Questions about the table below.
1) Find the first entry on the main diagonal.
2) Find the fourth-last entry, reading row by row.
3) Find the second entry, reading row by row.
4) Find the entry just left of the smallest entry.
5) Find the entry just right of the smallest entry.
6) Find the top-right entry.
7) Find the entry just left of 107.
8) Find the minimum.
[[123 147 143 120 118 117 126 105 151 109 118]
 [120 150 132 122 135 149 109 139 118 110 138]
 [141 117 118 137 142 106 130 113 145 151 138]
 [136 143 118 119 142 107 146 148 138 126 151]
 [131 150 147 124 148 116 149 128 116 119 145]
 [122 114 114 150 131 132 117 106 149 140 115]
 [137 134 136 117 140 150 115 109 129 151 122]]
1) 123
2) 109
3) 147
4) 126
5) 151
6) 118
7) 142
8) 105

x =
[[101 134 107 104 146 127 118 107 106 113]
 [149 134 143 150 118 139 129 150 149 136]
 [140 140 134 142 125 146 122 146 146 128]
 [119 146 116 121 146 142 106 125 124 111]
 [ 99 121 104 104 135 119 120 107 109 110]
 [121 146 118 125 150 144 106 127 127 112]
 [131 146 122 133 133 149 111 138 136 119]
 [136 141 132 138 132 146 121 141 141 128]]
Rows and columns are numbered from 0.
The entry at row 0, column 0 is 101
The entry in row 1 and column 1: 134
The entry in row 0 and column 1 -> 134
The entry in the bottom-left corner is 136
The entry directly below the smallest entry: 121
The entry in the bottom-right corner -> 128
Read off the entry at row 1, column 2.
A: 143
Read off the entry in row 2 and column 1.
A: 140
The entry in row 0 and column 2 -> 107
Read off the minimum.
A: 99
The entry in row 2 and column 0 -> 140
The entry just right of the smallest entry: 121
Read off the entry at row 1, column 0.
A: 149

Questions about the array below. Rows and columns are numbered from 0.
1) What is the top entry of the column that holds the largest entry?
2) What is the entry just right of 113?
3) What is the entry at row 0, column 0?
4) What is the entry in the bottom-right corner?
5) What is the entry at row 0, column 1?
6) What is the entry at row 0, column 2?
7) What is the entry in the bottom-left corner?
8) What is the entry just right of the smallest entry?
[[146 105 132 146 102 137 138 103 120 134]
 [116 144 121 114 153 122 113 143 141 124]
 [125 135 121 122 148 128 115 132 141 127]
 [145 115 125 141 126 137 126 110 136 133]]
1) 102
2) 143
3) 146
4) 133
5) 105
6) 132
7) 145
8) 137

Read these off the row that follows.
1) Report the largest entry.
2) Report the entry just left of the largest entry.
3) Report the entry just right of 126.
4) Report the entry just left of 143.
[136 146 105 143 105 130 111 110 134 126 124 115 114 119 107]
1) 146
2) 136
3) 124
4) 105

data =
[[150 119 117 128 114 125 123 124]
 [150 129 119 123 130 123 121 125]
 [146 130 115 128 128 127 129 133]
 [147 123 116 127 130 116 124 132]
 [140 122 113 136 128 124 125 130]
 [142 121 114 124 136 121 112 122]
 [141 126 117 130 135 124 117 120]
 [139 127 115 124 131 121 126 126]
 [148 128 123 132 131 120 128 122]
 [139 120 118 132 133 130 122 127]]
Counting starts at 0.
Read off the bottom-right entry.
127
Read off the entry in the bottom-left corner.
139
Read off the top-left entry.
150
Read off the entry directly below the smallest entry.
117
Read off the entry in row 0 and column 1.
119
The entry at row 2, column 0: 146
Read off the entry in row 0 and column 2.
117
The top entry of the column that holds the smallest entry -> 123
The entry just left of the smallest entry is 121
The entry in row 1 and column 0 is 150
Read off the entry just right of the smallest entry.
122
Read off the entry in the top-right corner.
124
The bottom entry of the column that holds the smallest entry: 122
The entry at row 1, column 2 is 119
Read off the entry just right of 141.
126
